Here is a tiny trained network, its code and every weight. The questions are about switching its units off for an input and a class, where a switched-off unit gives its printed mean instead of its output.

import numpy as np


def w(rows, s, z=0):
    codes = np.array(rows[::2]) - 128.0
    scale = np.full(codes.shape[1], s)
    scale[-1] = z or s
    return codes * scale


def norm(h):
    return h / np.sqrt((h * h).mean(-1, keepdims=True) + 1e-5)


def f(y):
    return np.maximum(y, 0)


def log_softmax(a):
    a = a - a.max(-1, keepdims=True)
    return a - np.log(np.exp(a).sum(-1, keepdims=True))


def net(x, mask):
    res = np.array(x, float).reshape(1, 4) / 4 @ E
    u = 0
    for l in range(4):
        y = f(norm(res) @ A[l][:, :-1].T + A[l][:, -1])
        res = res + np.where(mask[u : u + 3], y, B[l][:, -1]) @ B[l][:, :-1]
        u += 3
    return log_softmax(norm(res)[-1] @ U[:, :-1].T + U[:, -1])


A, B = {}, {}
E = w([
[93,52,86,112,169,65,253,72,17,213,122,181],'x0',
[119,78,138,125,57,168,130,125,112,123,127,116],'x1',
[255,137,211,157,106,130,157,151,91,188,54,197],'x2',
[158,125,32,89,124,160,197,239,128,63,96,160],'x3',
],0.0033)
A[0] = w([
[117,42,118,111,2,205,144,141,101,100,127,132,4],'0.n0',
[152,217,94,110,253,73,124,149,137,94,123,178,19],'0.n1',
[172,118,42,113,120,169,180,202,130,87,131,142,22],'0.n2',
],0.0095,0.0017)
B[0] = w([
[154,114,85,179,140,144,191,154,199,221,186,10,221],'0.n0',
[139,81,103,184,94,164,189,163,183,214,180,1,245],'0.n1',
[67,182,186,114,129,38,85,172,92,72,54,172,255],'0.n2',
],0.0051,0.0059)
A[1] = w([
[67,91,2,87,156,185,132,123,125,36,138,136,26],'1.n0',
[127,76,24,91,164,139,236,132,70,118,131,229,7],'1.n1',
[64,105,116,132,137,95,186,127,111,192,132,129,44],'1.n2',
],0.0092,0.0015)
B[1] = w([
[111,166,115,142,166,64,155,131,140,145,255,196,159],'1.n0',
[193,115,134,125,105,106,77,101,92,56,67,46,191],'1.n1',
[142,142,174,136,75,137,65,156,143,59,97,62,254],'1.n2',
],0.0049,0.0085)
A[2] = w([
[248,123,116,109,132,183,172,154,111,121,100,206,2],'2.n0',
[175,180,91,108,127,241,84,197,200,66,142,176,40],'2.n1',
[210,127,140,134,116,153,150,169,111,134,81,149,103],'2.n2',
],0.011,0.00091)
B[2] = w([
[61,163,77,121,161,84,118,137,172,92,254,176,173],'2.n0',
[218,53,128,112,98,83,151,39,12,108,50,80,219],'2.n1',
[56,142,56,111,158,110,115,97,173,96,243,114,254],'2.n2',
],0.0052,0.005)
A[3] = w([
[159,119,17,78,95,182,210,255,122,52,105,162,52],'3.n0',
[91,175,150,134,78,125,79,216,163,30,175,113,253],'3.n1',
[26,140,232,120,122,222,47,79,160,194,110,149,104],'3.n2',
],0.0093,0.0017)
B[3] = w([
[1,123,186,173,161,127,84,158,144,131,135,88,155],'3.n0',
[187,118,115,111,131,153,142,77,119,156,128,194,250],'3.n1',
[81,135,121,136,149,96,154,203,126,116,90,151,179],'3.n2',
],0.0083,0.012)
U = w([
[192,103,139,128,97,97,86,91,75,55,74,67,160],'0',
[37,142,175,153,163,80,114,182,122,122,65,187,155],'1',
[116,107,116,183,119,142,156,153,192,185,164,48,144],'2',
[133,133,75,112,156,112,131,66,143,122,229,201,156],'3',
[193,125,126,111,101,171,156,112,124,165,83,157,167],'4',
[118,141,123,55,120,254,136,170,108,88,118,156,3],'5',
[123,139,126,88,117,227,117,161,105,104,125,158,32],'6',
[118,156,124,73,133,244,138,143,76,121,114,145,1],'7',
],0.0098,0.0047)

Each question gives the input, the list of numbers given to net, and the class t.
The units are the neurons (one row each of A and B). Each row of codes is followed by its name. A weight is (code - 128) times the scale printed after its matrix; where a second scale follows, it is the last column's (A, B and U).
mask holds one flag per neuron, layer by layer. A switched-off neuron (its flag False) gives its mean, the last column of its row in B, instead of its output. The means were averaged over made-up inputs and are rounded, as every weight is.
A unit's drop is (log p(t) with every unit on - log p(t) with that unit switched off) / (log p(t) with every unit on - log p(t) with every unit switched off).
The circuit of an input: a set's keep is (log p(t) with only the set's units on - log p(t) with every unit switched off) / (log p(t) with every unit on - log p(t) with every unit switched off). Starting from all 12 units, units are removed one at a time, each time the one whose removal leaves the highest keep (on an exact tie, the one counted first), for as long as the keep stays at least 0.8.
circuit, biggest first: the units of the circuit, biggest drop first
most important unit: the unit with the biggest drop
top k neurons: the k neurons with the biggest drops, biggest first
top k neurons in layer l: the k neurons of layer l with the biggest drops, biggest first
drop when u is switched off: that unit's drop, to one decimal
input [2,1,8,5], class 3: most important unit => 2.n2
input [-8,1,-6,-7], class 0: circuit, biggest first => 2.n1, 0.n1
input [1,3,-8,6], class 3: top 3 neurons => 1.n0, 3.n1, 3.n2
input [-1,-5,1,-5], class 1: top 2 neurons in layer 1 => 1.n1, 1.n0
input [-7,7,6,-8], class 1: top 2 neurons in layer 1 => 1.n2, 1.n1
input [2,2,-3,-3], class 4: top 2 neurons in layer 3 => 3.n1, 3.n0
input [-1,-2,-3,1], class 4: top 3 neurons => 3.n1, 0.n0, 0.n1
input [2,8,-2,6], class 2: top 3 neurons => 0.n0, 3.n2, 3.n1
input [0,3,-8,6], class 3: top 2 neurons in layer 0 => 0.n0, 0.n1
input [-4,-6,5,4], class 2: top 2 neurons => 0.n1, 1.n2
input [-7,3,-7,-6], class 0: top 2 neurons => 2.n1, 2.n2
input [7,5,-1,-6], class 0: top 2 neurons => 0.n1, 0.n2
input [-4,-6,-8,2], class 3: top 3 neurons => 1.n0, 0.n0, 3.n1
input [5,7,-1,1], class 2: most important unit => 0.n0
input [1,-1,-6,-5], class 3: top 3 neurons => 1.n0, 0.n2, 3.n1
input [6,5,5,5], class 0: top 2 neurons in layer 1 => 1.n1, 1.n2
input [-1,-8,0,7], class 2: top 2 neurons => 0.n1, 3.n2
input [5,2,4,7], class 1: top 3 neurons => 0.n2, 3.n0, 2.n1
input [-4,7,-8,-6], class 3: top 3 neurons => 0.n1, 3.n1, 0.n2
input [-4,7,0,5], class 2: circuit, biggest first => 0.n0
input [6,4,5,-8], class 1: top 2 neurons => 3.n2, 2.n1
input [3,8,7,0], class 2: top 2 neurons => 0.n0, 3.n1
input [5,3,3,0], class 0: top 3 neurons => 1.n1, 0.n1, 1.n2
input [0,0,8,-8], class 1: top 2 neurons => 3.n2, 3.n1
input [-3,-6,6,-3], class 2: top 2 neurons in layer 0 => 0.n1, 0.n2
input [7,8,-1,-8], class 1: top 2 neurons in layer 2 => 2.n1, 2.n2
input [5,-1,1,8], class 1: circuit, biggest first => 0.n2
input [-4,6,-5,-8], class 1: drop when 3.n2 is switched off => 1.4
input [-3,-8,4,2], class 2: drop when 0.n1 is switched off => 2.9
